Each row was made from one path, in order. Every step used is in the known rows, and no mark comes twice. Write each row's path.
Known rows
vala-terar-mise-gesa-bami-giso-sikov: [-306  140  425  149 -412   -7   45  298  121  265  148  101 -390  185
  -99   99  317  147  174   40  161 -170 -105    3  187    7  118 -259
  136 -103 -198 -160  -16  139  515 -140  376  143  140  275 -535  -50]
vala-terar-mise-gesa-giso: [-189  316  430  -23 -128   27 -108  -35  224   17   72   85   12  223
   54   74  404 -153  273  102  227  -17  -55   89  151  215  247 -310
   70  286 -178 -145 -114   92  527   -2   36  388  -11  122 -124  208]
terar-vala-mise-doko-daza-sikov-tamu-giso: [-334  395  214  159  453   42 -116  -65  108  -25   24 -464  158  297
 -152  171  -64   13  630  -90   -4   82 -298   -4  351 -184  170  421
    8 -206  -64  123  120  353   51 -284 -328   27  128  336 -591  537]
doko-daza-sikov-bami: [ 167   69   19  369  211  130 -222  274 -124  124  219  -26   -2  -31
  -10  -82  -33  126   32 -122  -21 -165  -29  -51  113 -117   72  -99
   16 -559  124  -15 -104  104  107 -153  146  117  147  -73 -352  270]
gesa-vala-mise-doko-daza: [  -6  201  136  626  326 -135  -75  119 -100  243  155  -70  195 -155
  257  172  -50  -87  468  194  237  -55 -245  248  244  177  152   92
 -246  -91  148   49  276  -45  213 -117  123  588  151  134 -268  273]
pata-giso-gesa-bami: [  38  -76  320  229 -334   77  -67  227  165  154  138   54   -6  165
 -125 -137  406   65  -92  -19  187 -109  186 -208   89 -243   61 -267
   59  -99  -74   33 -138   25   13   74 -269   58  101  131  -88  318]
pata-vala-terar-mise: [-163  -25  324   40 -267  188  -51  113  -67  257   68  347  -91   59
  167  173  100    2  443  170   81  155   16   58  284  211  180  107
  209 -115 -116  -53 -118  172  269  -70  253  168   80  -91 -295  -38]
terar-mise-pata-gesa-bami-giso-sikov: [-293  116  400   66 -122   37  135  196  202  245  179  -71 -285  159
 -142   18  228    3  110  -12  169   -7 -204    4  207  -61  221 -209
   73  -29 -139 -125   62   27  442 -199  164  -78  150  280 -610   38]
daza-sikov-giso-vala: [-396  423  268  115  144   10  -43  277  -49  195   36 -241 -106  227
  -68 -145   82  178  167   16  -44   95 -445  245  314 -173  321  178
  181 -128 -193 -105  -66  256  138 -205  -98   48   68  198 -435  -44]
daza-doko-terar-vala-mise-pata: [-165  304   41    4  617  175  267  -53 -231   84  153 -159  383  -63
    5 -128  153  -32  366  237   71  235 -304   33  431  130  278  136
   70  133  384 -163  -26   56  575    8  -99  -74  313  135 -409   47]
pata-vala-gesa-bami: [ 102  112  321  346 -302  -22    3  218   31  230  105   51  -55   -4
  -10 -215  418  228  -94  -69  264 -131  240 -380  166   61   72 -385
  -95 -129  -16    7 -241  103  116  -30   84  159  -24  -55  -38  200]
daza-doko-terar-mise: [-159  149   54  -34  222  133    8   69   -9  121  258  207  -65   26
   90  333  183  -60  261  141   69  369 -188  245  274  -48  133   91
  224  -31   20   87   -1 -117   72 -234 -187   52   28  -88 -212   80]
sikov-giso-gesa-bami: [  32   30  301  308 -222   22   49  231   70  138  131   95  -39  102
 -155 -212  542  152 -101  165  176   23   70 -145  117 -259   67 -301
  111 -164 -129  -20 -180  -25  -40   67 -357  117   80   71 -103  299]
daza-bami-sikov-tamu-giso-vala: [-251  297  132    3   13  192  -77   82  -29   88  -53 -283 -154  252
 -258  -85 -137  180  208 -192   62 -182 -402  162  412  -85  210  353
  179 -171 -224 -148   51  226  -38 -291  -91  -66   71  231 -499  103]
daza-bami-giso-gesa-vala-terar-mise-doko: [ -50 -181  428  319 -210   22  -53  262    9  383   19  244   31   43
  165  113  140 -151  381  305  310  -97  -80  326  388  145   42  161
  113  -60  -79 -147  146 -126  369 -159  -67  684  140  109 -291  209]
doko-terar-mise-pata: [-181  121   24 -333  336  175  271 -120 -185 -105  194   -2  125  -23
  -23   73  205    8  232  116   35  156 -209   18  149  155  276    9
  389  189  160  -82  -25   51  427  -65   56 -259  282   -4 -312   -5]
doko-terar-mise-gesa-giso-sikov-tamu: [-389  484  334 -216   94  -87   58 -138  -55   -1   44 -116 -270  169
 -221  284  191   47  367 -113  -52   -7 -352   53   34 -118  312  -63
  -57   56 -315  -15 -210  304  421 -387 -293 -330   25  223 -400  255]
vala-mise-doko-daza-bami-sikov-tamu-giso-gesa: [ -19   32   95  235   12   90   33  -76 -126  219   63 -229  129  231
  -95  161  167 -141  491  119 -131 -125 -187   42  279 -225   67  345
  -49 -196 -119 -120   70  -59  245 -382 -425  202  156  318 -461  471]
pata-mise-terar-vala-gesa-bami-giso-sikov: [-501  280  437  132 -461   23  159  393  190  380  216 -198 -169  284
  -62  -64  357   78  130   24  216  -63 -101 -187  193  -55  170 -159
   70 -102  -68 -126  -19  167  453  -97  283   38   17  255 -607 -263]
gesa-giso-sikov-bami-daza-doko-terar-vala-mise-pata: [-199  457  183  326  565  210  186  132 -205  147  252 -194  393  -53
   -4 -167  153  -55  396  295  150   96 -454   73  595   86  393  -25
  105  -25  372 -231   -4  135  832    1   86   88  376  141 -666  149]
daza-bami-sikov-tamu-giso-vala-mise-terar: [-319  342  134 -181  -63  275  262   65  -38  136   -8 -307   69  220
 -199  -95   79   69  464   33   82  -40 -224   68  376  205  142  208
  249 -158 -107 -144   47  264  347 -175  204  147  240  222 -684 -174]
tamu-giso-gesa-vala-terar-mise-doko-daza: [-175  153  242  560   33   -3  -63   98  -86  307   98   -3   -8   74
  260  497  184  -82  580  345  219 -104 -250  230  364   23  135  178
  184  -20   89  -54  246 -168  297 -149  169  578  119   56 -336  491]
vala-mise-pata-gesa-bami-daza-doko: [ 371  250  111  486  350   94  -49  162  -12  165  175   88  183 -170
   90  131   50 -139  345  411  101  250 -184  178  470  107   31  -86
   60   58  276  -14  203 -278  218 -159  -81  324   50  131 -268  399]
mise-terar-vala-gesa-giso: [-362  451  340  125  -63   40  106   22  188  188   -2 -359  181  243
   18 -104  504  -98   38   98  221  -93   -8 -201  153  -21  220 -237
   58  196  -63 -177 -134   90  468   50   45  346 -125  -30 -103  142]
pata-gesa-bami-daza: [ 415  269  182  449 -162   59  -21  143   91  132  146  111  -80  -25
   60  105  188  -10   38  216  -18   23   32  -63  168  132  -39 -372
  238   25   58  -25  143 -165   -9 -106  266  253 -110   21  -31  224]
gesa-vala-mise-terar: [-323  295  196  -59  -25  137  323   22    0  183   50 -146  159   42
   12 -103  184    7  322  230  236   87   16   58  251  380   99  -53
   57   64   40  -59   28   89  473   83  364  226  140  -45 -364 -143]
sikov-giso-vala-mise: [-292  238  271  239  130   88   55   87  -34  279  133  -85  187  176
  131 -261  143   61  409  230  -24  285 -323  269  402  140  304  111
  -87 -118 -119 -168  -15  248  326    6 -202  382  283  295 -474 -135]
sikov-tamu-giso-gesa: [-136    7   82  -77 -107   82   93 -248  -62   68  -81 -233   -7  357
 -122  168  234  -29  234  146 -224  -38  -60 -101  173 -270   17  230
   99  105 -127 -104 -106  -41  167 -183 -506 -192   20  144 -220  454]
sikov-tamu-giso-gesa-vala: [-323  230  290  110  -23   93   66 -125  -49  227   -1 -206  -47  223
 -135  -24  167   60  177  149  136  -72  -98   74  346  -62  169  195
  -51  114 -186 -118  -61  -55  239 -142 -262 -128  -78  -48 -237  498]
terar-mise-doko-daza-bami-sikov-tamu-giso-vala: [-198  297  205  267  118  116 -156  109  -79  154   52 -195  -84  207
  -97  105 -164  103  490  -93  118 -135 -554  321  487  -39  268  413
  143 -273 -183  -69  204  177  -16 -439 -151  253  128  287 -619  277]
terar-mise-doko-daza-bami-giso: [ 153 -120  174  263   42   88 -253  380  137  222  231   74   80   32
  101  -81  -21 -188  123   82  328 -147  -68  139  281   31  126   95
  163 -208 -151  -80  408   51  -38 -259  108  708   92  166 -435  121]
giso-gesa-vala-mise: [-178  128  286  276   49  119  152 -108 -140  453  216   13  244   73
  118 -203  232  -52  304  211  -38  137   46  220  334  245  187  -14
 -350  -26  -76 -173  -87  -24  526  -74 -160  230  175   45 -284  130]
mise-gesa-giso-vala: [-190  499  338  149  -23  -52  -62   41   22  152  -11 -167  -32  247
   40 -143  211   29   71  -35  133 -197 -352  222  343  196  337 -223
  -60  337  -77 -225 -104  109  466 -121    1  277  -11  206 -196   45]
mise-terar-vala-gesa: [-152  328  140  105 -216   24  311 -101 -168  298  -43 -242   93  185
  118  -39  459   94  100  237 -116  -27   32 -325   97   51   -7 -125
   81   32  157 -264 -165  -39  508  -66  124  251 -112  -74   -1   25]
daza-doko-mise-vala-gesa: [ -89  264   77  197 -140  -50  107   66 -114  295  145  -79   54  117
  144  -46  276  -87  230  121  243   48  -41  112  196    9   75 -145
 -298  113  129 -100 -164  -48  518 -233 -139  381   -2   88 -327   77]
bami-daza-doko-mise-gesa-vala: [  33  521  251  379  -11  -17 -115   70  -79  255  182   63   71    9
   84 -111   80   36  284  311  323   81 -120  412  398  408  138 -142
 -199  289  150 -112  -28 -200  404 -238   42  302 -144  -18 -253  194]
daza-sikov-bami-giso-gesa: [  41 -224  164  198 -209  127  -31  224  -29  356  170  -86   13  289
  -22 -209  253  -65  -55  178 -174 -180   34  -37  219 -208   49   64
   32 -159 -111 -217 -159 -112  437 -236 -211  115   33   95 -417  132]
vala-gesa-bami-sikov: [ -36   47  110  287 -299   25   44  232   90  133  210  -73 -153  -27
 -244 -158  260  174  -82 -120   94 -173   21 -147  -94 -110    2  -81
  -91 -325 -206    6 -152 -116   71 -170  121  -17 -123   70 -119  -72]
daza-doko-terar-mise-gesa-giso-vala: [-281  604  346  147  148   12  -68  112   20  226  128  -60  -77  242
   87   83  308  -13  221   68  200   18 -489  377  531  136  405 -140
   75  333  -32 -165  -96    5  504 -263 -121  305  -11  150 -315  111]

Which path is each row?
[-175  267  371  -98   56  159  202  -80   18  244  -71  -23 -171  197
  137  213  326 -106  459  400    7  296 -388  110  314  140  289   -3
  367  301   61 -364  -46 -168  570  -65    8  100  109  194 -324  130]
sikov-giso-vala-terar-mise-pata-gesa
[-374  486  320  245   16   79  -20  123  247  290   53 -325  262  235
   35  -65  474 -139  177  165  369   76  -10   54  280  -32  214 -194
  -11  236   53 -118 -188   -8  389  -29 -173  417  -88   -1 -312  131]
daza-doko-mise-terar-vala-gesa-giso
[ -66  173  337  588  166  137 -306  430  -43  289  172   20   -7   52
  107   78   46   76  344  -26  180 -219 -256  244  384   -7  243  -55
  154 -484   57  -75  -85  175  361 -160  167  500  273   48 -582  306]
gesa-giso-vala-terar-mise-doko-daza-sikov-bami
[-344  150  379  361 -124   29  -67  447  -16  465  129   38 -276   -4
   35  212   16  -27  300   49  350 -281 -239  260  358  -31  199   56
  136 -272 -165 -200  294  108  405 -266  521  462  198  164 -648   67]
gesa-vala-terar-mise-doko-daza-bami-giso-sikov
[  92   16  117  132   52   85 -166  151 -206  102   31  120 -147 -153
 -192  243 -206   16  515  -17   11 -157 -256  168    0  -96   86  421
   63 -485 -295    2   63  131  -75 -458 -116   86   34  173 -384  203]
vala-terar-mise-doko-daza-bami-sikov-tamu
[-514  527  347  -24  -52   -8  123  -59  -41  219  -72 -370  -61  218
 -230   90  221   97  379  -45   24  -36 -177    3   40 -143  246  -47
  -96   -8 -183  -83 -301  345  388 -283 -267 -220   43  171 -581  107]
doko-mise-terar-vala-gesa-giso-sikov-tamu
[ 154  393  239  557  -20  132 -197  265  -32  181  139  202  -61   73
  112  293  148   92  451  423  174   82 -294  286  681  129   34  -35
  379   20  152  -73  185 -144  230 -189  132  548   12  119 -346  425]
tamu-giso-vala-terar-mise-gesa-bami-daza-doko
[-334  360  348 -152  312  -21  120 -210    6   80  -73 -301  -70   93
 -213  160   35 -108  468  -56  -74   55 -337   44   75  -82  329   24
 -227   98 -218  -97 -129  255  503 -259 -353 -352  162  352 -520  306]
vala-mise-pata-gesa-giso-sikov-tamu
[ 100  192  125  546  -52  117 -198  351   59  283  248  104  203   55
   24  -26  245  -14  306  431  230  334  -16  417  350  -96   52  -72
  117   -1  132   47  -84 -179  -86 -162 -432  322   86   98 -521  125]
sikov-giso-gesa-bami-daza-doko-mise
[-327  378  212  309  263   33 -154  237  -51  233  100 -224  -94  176
   88  501   21   43  577  -87  -51 -101 -309  279  333  -83  185  234
  326 -197   12   34  159  169  238 -374  307  281  209  210 -584  281]
tamu-giso-vala-terar-mise-doko-daza-sikov
[-227   65  236  186 -151  -60 -133  463   98  303  195  -69 -113   73
   64  136  -90 -183  238  -88  241 -172 -249  138  188  -94  167   99
  -35 -185  -50  -84  310  115  206 -262  230  279  142  359 -597 -144]
pata-mise-doko-daza-bami-giso-sikov
[  79  331  228  700 -159   78  -41  195 -159  281  189  -67  109   59
  125 -128  139   45  102  270  -83 -181 -206  -78  325  -14  130 -239
   52 -308  103 -256  -16   61  554  -92  275  404    9  -42 -310  215]
terar-vala-gesa-giso-sikov-bami-daza
[-151  451   20  372  170   35   31  343  -54  220  175 -148 -132  -15
   86  396  320  -30  102  277  138  -58 -321   31  384 -234  120  -95
  312   41  206 -102  -23 -184  485 -171  219  195  -18  -75 -279  166]
vala-gesa-giso-sikov-bami-daza-doko-terar
